Here is a tiny trained network, its code and every weight. The questions are about switching its units off for an input and a target symbol, where a switched-off unit gives its printed mean instead of its output.

import numpy as np


def w(rows, s, z=0):
    codes = np.array(rows[::2]) - 128.0
    scale = np.full(codes.shape[1], s)
    scale[-1] = z or s
    return codes * scale


def f(y):
    return y / 2 * (1 + np.tanh(0.7978845608 * (y + 0.044715 * y**3)))


def softmax(a):
    e = np.exp(a - a.max(-1, keepdims=True))
    return e / e.sum(-1, keepdims=True)


def log_softmax(a):
    a = a - a.max(-1, keepdims=True)
    return a - np.log(np.exp(a).sum(-1, keepdims=True))


def net(x, mask):
    ids = ['ΓΛΦαζημπ'.index(c) for c in x.split()]
    T = len(ids)
    res = E[ids] + P[:T]
    r = res
    for j in range(2):
        rows = slice(2 * j, 2 * j + 2)
        q, k, v = (r @ M[0][rows].T for M in (Q, K, V))
        z = softmax(np.where(np.tri(T) > 0, q @ k.T / 2**0.5, -1e9)) @ v
        o = O[0][rows]
        res = res + np.where(mask[j], z, o[:, -1]) @ o[:, :-1]
    y = f(res @ A[0][:, :-1].T + A[0][:, -1])
    res = res + np.where(mask[2:10], y, B[0][:, -1]) @ B[0][:, :-1]
    return log_softmax(res[-1] @ U[:, :-1].T + U[:, -1])


Q, K, V, O, A, B = {}, {}, {}, {}, {}, {}
E = w([
[90,2,191,89,161,19,49,112],'Γ',
[192,110,101,125,129,16,223,83],'Λ',
[196,82,105,161,139,188,164,110],'Φ',
[181,50,41,144,168,196,189,224],'α',
[197,177,237,85,45,79,175,176],'ζ',
[162,127,223,9,152,190,38,164],'η',
[212,192,129,116,219,63,64,162],'μ',
[26,115,29,62,63,198,152,46],'π',
],0.0072)
P = w([
[168,46,173,215,224,247,130,151],'0',
[166,75,120,184,134,194,158,168],'1',
[186,89,86,100,132,153,146,192],'2',
[188,106,71,51,127,129,134,189],'3',
[171,120,55,19,119,105,123,171],'4',
[141,155,23,4,85,69,106,160],'5',
[179,168,10,3,90,82,118,194],'6',
],0.0052)
Q[0] = w([
[235,97,53,36,183,18,128,215],'head 1',
[223,47,48,60,191,137,163,253],'head 1',
[43,216,217,223,96,11,116,35],'head 2',
[255,143,140,17,41,120,203,223],'head 2',
],0.0061)
K[0] = w([
[32,209,17,9,12,61,65,40],'head 1',
[66,184,105,21,119,38,35,62],'head 1',
[120,30,47,255,235,225,164,177],'head 2',
[17,217,17,18,39,137,180,32],'head 2',
],0.0056)
V[0] = w([
[223,208,111,229,217,42,190,237],'head 1',
[192,103,212,145,225,17,3,131],'head 1',
[199,233,243,86,106,217,43,200],'head 2',
[219,229,203,146,29,31,224,85],'head 2',
],0.0063)
O[0] = w([
[178,218,77,215,220,49,203,225,134],'head 1',
[254,103,25,164,119,14,46,205,158],'head 1',
[228,239,174,34,38,248,133,200,204],'head 2',
[149,214,155,101,38,36,251,67,5],'head 2',
],0.0064,0.002)
A[0] = w([
[208,157,250,158,199,176,61,83,116],'neuron 1',
[148,44,107,173,37,208,112,47,203],'neuron 2',
[196,253,33,201,180,97,149,163,60],'neuron 3',
[111,120,73,208,165,17,252,61,180],'neuron 4',
[176,123,27,146,92,49,115,223,64],'neuron 5',
[72,63,238,84,179,198,93,93,239],'neuron 6',
[102,194,82,145,169,125,119,157,248],'neuron 7',
[95,240,101,109,25,168,241,79,250],'neuron 8',
],0.0059,0.0022)
B[0] = w([
[133,87,134,151,110,105,222,19,159],'neuron 1',
[188,105,226,122,30,127,31,81,190],'neuron 2',
[23,213,85,97,98,150,149,84,242],'neuron 3',
[157,23,83,40,81,241,218,138,180],'neuron 4',
[122,149,165,135,56,39,87,52,254],'neuron 5',
[36,175,130,162,132,109,161,111,241],'neuron 6',
[69,175,103,116,173,166,122,98,169],'neuron 7',
[91,121,254,190,158,50,195,221,176],'neuron 8',
],0.0053,0.0058)
U = w([
[171,24,109,162,59,42,32,140,101],'Γ',
[147,63,67,59,137,111,228,78,64],'Λ',
[190,125,165,201,164,152,136,36,177],'Φ',
[36,122,126,118,250,166,120,223,167],'α',
[120,164,232,151,110,96,181,202,136],'ζ',
[218,146,136,21,64,254,66,175,1],'η',
[101,243,40,136,142,135,72,97,234],'μ',
[52,137,203,152,107,134,112,52,132],'π',
],0.0049,0.0018)

Each question gives the input, a string of symbols that net reads in full, and the target symbol t.
The units are the heads (2 rows each of Q, K, V and O) and the neurons (one row each of A and B). Each row of codes is followed by its name. A weight is (code - 128) times the scale printed after its matrix; where a second scale follows, it is the last column's (O, A, B and U).
mask holds one flag per unit, heads first, then neurons. A switched-off unit (its flag False) gives its mean, the last column of its rows in O or B, instead of its output. The means were averaged over made-up inputs and are rounded, as every weight is.
A unit's drop is (log p(t) with every unit on - log p(t) with that unit switched off) / (log p(t) with every unit on - log p(t) with every unit switched off).
The circuit of an input: a set's keep is (log p(t) with only the set's units on - log p(t) with every unit switched off) / (log p(t) with every unit on - log p(t) with every unit switched off). Starting from all 10 units, units are removed one at a time, each time the one whose removal leaves the highest keep (on an exact tie, the one counted first), for as long as the keep stays at least 0.8.
circuit, biggest first: the units of the circuit, biggest drop first
k most important neurons: the k neurons with the biggest drops, biggest first
which heads matter: for each layer, one digit per head in row order, 1 if its drop is at least 0.15 and else 0, layers parted by /
drop of u: that unit's drop, to one decimal
input α α α, target α: which heads matter => 11
input π α η π η, target π: which heads matter => 10
input Γ η α α μ ζ, target ζ: which heads matter => 01
input ζ η Φ Φ π ζ, target π: circuit, biggest first => (head 1)
input α Γ ζ Γ α η α, target η: which heads matter => 11
input Λ μ μ Φ, target μ: which heads matter => 10
input α ζ α ζ α α, target ζ: which heads matter => 01
input π α Γ π π, target π: which heads matter => 10
input μ ζ Φ, target ζ: which heads matter => 01
input μ μ η α, target η: which heads matter => 01
input π Γ Γ α, target Γ: which heads matter => 11
input π π π Γ Φ, target π: 3 most important neurons => (neuron 6; neuron 2; neuron 4)
input Γ Φ π π Φ, target π: which heads matter => 10
input μ π Λ π π α, target π: 2 most important neurons => (neuron 6; neuron 2)
input α μ η Φ, target η: circuit, biggest first => (head 2)
input μ α α, target μ: 2 most important neurons => (neuron 3; neuron 5)
input ζ α μ μ Λ, target Λ: which heads matter => 11
input Φ ζ Φ, target ζ: drop of neuron 8 => 0.6
input α μ μ α Φ π π, target π: drop of neuron 3 => -0.1
input α η α α ζ π Γ, target π: drop of neuron 2 => 0.1
